Below is a small trained network, with its code and all its weights. Each question gives an input and a class and asks what happens when units are switched off, that is, made to give their printed mean instead of their output.

import numpy as np


def w(rows, s, z=0):
    codes = np.array(rows[::2]) - 128.0
    scale = np.full(codes.shape[1], s)
    scale[-1] = z or s
    return codes * scale


def norm(h):
    return h / np.sqrt((h * h).mean(-1, keepdims=True) + 1e-5)


def f(y):
    return np.maximum(y, 0)


def log_softmax(a):
    a = a - a.max(-1, keepdims=True)
    return a - np.log(np.exp(a).sum(-1, keepdims=True))


def net(x, mask):
    res = np.array(x, float).reshape(1, 8) / 4 @ E
    u = 0
    for l in range(3):
        y = f(norm(res) @ A[l][:, :-1].T + A[l][:, -1])
        res = res + np.where(mask[u : u + 11], y, B[l][:, -1]) @ B[l][:, :-1]
        u += 11
    return log_softmax(norm(res)[-1] @ U[:, :-1].T + U[:, -1])


A, B = {}, {}
E = w([
[222,99,111],'x0',
[113,253,113],'x1',
[207,48,78],'x2',
[94,112,63],'x3',
[121,103,72],'x4',
[152,144,218],'x5',
[124,96,162],'x6',
[127,132,210],'x7',
],0.0059)
A[0] = w([
[242,217,173,2],'L0N0',
[197,81,19,183],'L0N1',
[65,121,45,111],'L0N2',
[152,1,206,119],'L0N3',
[252,228,157,145],'L0N4',
[209,186,118,14],'L0N5',
[46,87,234,24],'L0N6',
[66,244,85,154],'L0N7',
[103,114,160,55],'L0N8',
[178,174,124,83],'L0N9',
[69,114,47,102],'L0N10',
],0.007,0.0022)
B[0] = w([
[80,212,70,180],'L0N0',
[163,199,47,253],'L0N1',
[51,104,78,199],'L0N2',
[248,123,195,231],'L0N3',
[152,196,62,213],'L0N4',
[104,196,107,153],'L0N5',
[165,78,220,193],'L0N6',
[48,83,204,237],'L0N7',
[127,108,153,140],'L0N8',
[107,173,119,151],'L0N9',
[65,122,71,195],'L0N10',
],0.013,0.0044)
A[1] = w([
[211,71,230,215],'L1N0',
[183,30,2,247],'L1N1',
[74,189,131,58],'L1N2',
[68,180,137,94],'L1N3',
[204,217,52,107],'L1N4',
[115,12,139,46],'L1N5',
[181,153,136,33],'L1N6',
[42,161,194,253],'L1N7',
[43,210,192,219],'L1N8',
[246,166,141,40],'L1N9',
[131,86,132,71],'L1N10',
],0.0087,0.0015)
B[1] = w([
[169,102,194,239],'L1N0',
[41,249,159,249],'L1N1',
[181,96,85,190],'L1N2',
[172,83,96,195],'L1N3',
[115,219,159,246],'L1N4',
[193,188,93,155],'L1N5',
[100,141,150,160],'L1N6',
[215,86,89,239],'L1N7',
[220,117,62,253],'L1N8',
[57,134,184,210],'L1N9',
[139,157,115,136],'L1N10',
],0.017,0.0051)
A[2] = w([
[72,125,158,157],'L2N0',
[76,26,32,6],'L2N1',
[152,100,236,130],'L2N2',
[90,62,55,125],'L2N3',
[210,155,125,62],'L2N4',
[5,69,186,119],'L2N5',
[89,157,254,166],'L2N6',
[126,79,164,104],'L2N7',
[189,142,214,232],'L2N8',
[133,54,194,146],'L2N9',
[202,124,105,152],'L2N10',
],0.0089,0.0015)
B[2] = w([
[180,148,138,151],'L2N0',
[9,58,95,181],'L2N1',
[183,86,192,220],'L2N2',
[53,81,139,177],'L2N3',
[172,90,70,211],'L2N4',
[200,160,166,136],'L2N5',
[117,144,216,231],'L2N6',
[143,173,166,154],'L2N7',
[105,153,169,252],'L2N8',
[172,180,152,185],'L2N9',
[185,121,73,217],'L2N10',
],0.015,0.0046)
U = w([
[33,248,101,206],'0',
[79,99,194,18],'1',
[171,138,86,182],'2',
[13,72,65,131],'3',
[186,124,205,150],'4',
[85,143,206,3],'5',
],0.012,0.0045)

Each question gives the input, the list of numbers given to net, and the class t.
The units are the neurons (one row each of A and B). Each row of codes is followed by its name. A weight is (code - 128) times the scale printed after its matrix; where a second scale follows, it is the last column's (A, B and U).
mask holds one flag per neuron, layer by layer. A switched-off neuron (its flag False) gives its mean, the last column of its row in B, instead of its output. The means were averaged over made-up inputs and are rounded, as every weight is.
A unit's drop is (log p(t) with every unit on - log p(t) with that unit switched off) / (log p(t) with every unit on - log p(t) with every unit switched off).
The circuit of an input: a set's keep is (log p(t) with only the set's units on - log p(t) with every unit switched off) / (log p(t) with every unit on - log p(t) with every unit switched off). Starting from the 12 units with the biggest drops (on a tie, the unit counted first), units are removed one at a time, each time the one whose removal leaves the highest keep (on an exact tie, the one counted first), for as long as the keep stays at least 0.8.
circuit, biggest first: the units of the circuit, biggest drop first
unit that matters most: the unit with the biggest drop
k most important neurons: the k neurons with the biggest drops, biggest first
k most important neurons of layer l: the k neurons of layer l with the biggest drops, biggest first
drop when u is switched off: that unit's drop, to one decimal
input [-1,-5,3,3,-3,-8,2,-6], class 0: circuit, biggest first : L1N1
input [-1,3,-8,4,-5,-7,0,7], class 3: 2 most important neurons of layer 0 : L0N3, L0N7
input [-2,0,-8,-3,-8,-2,0,0], class 2: 3 most important neurons : L1N8, L0N3, L1N7
input [0,4,-4,-1,-8,4,7,2], class 2: 2 most important neurons of layer 0 : L0N3, L0N0
input [-3,-8,-4,4,0,-2,4,-3], class 0: 2 most important neurons of layer 1 : L1N1, L1N5
input [6,-4,-1,6,6,0,4,7], class 1: 2 most important neurons : L0N3, L1N9
input [2,6,-1,5,-7,6,-6,-6], class 2: 2 most important neurons of layer 0 : L0N7, L0N1
input [4,1,8,0,-3,6,0,4], class 0: 4 most important neurons of layer 0 : L0N4, L0N0, L0N7, L0N6
input [3,-2,-6,-8,3,1,-7,1], class 2: 2 most important neurons of layer 0 : L0N1, L0N3
input [7,8,1,-6,0,8,5,4], class 0: 2 most important neurons of layer 0 : L0N4, L0N7
input [0,-5,-1,5,6,-1,0,-1], class 0: drop when L1N1 is switched off : 0.2
input [7,-6,2,-5,-6,-6,5,-5], class 5: drop when L0N3 is switched off : 0.2
input [-2,4,1,1,5,-2,-3,7], class 3: drop when L1N0 is switched off : 0.1
input [6,-3,4,-6,-6,-1,8,-5], class 5: unit that matters most : L1N9
input [-8,5,-6,0,-4,8,3,-7], class 2: 2 most important neurons : L1N8, L0N3
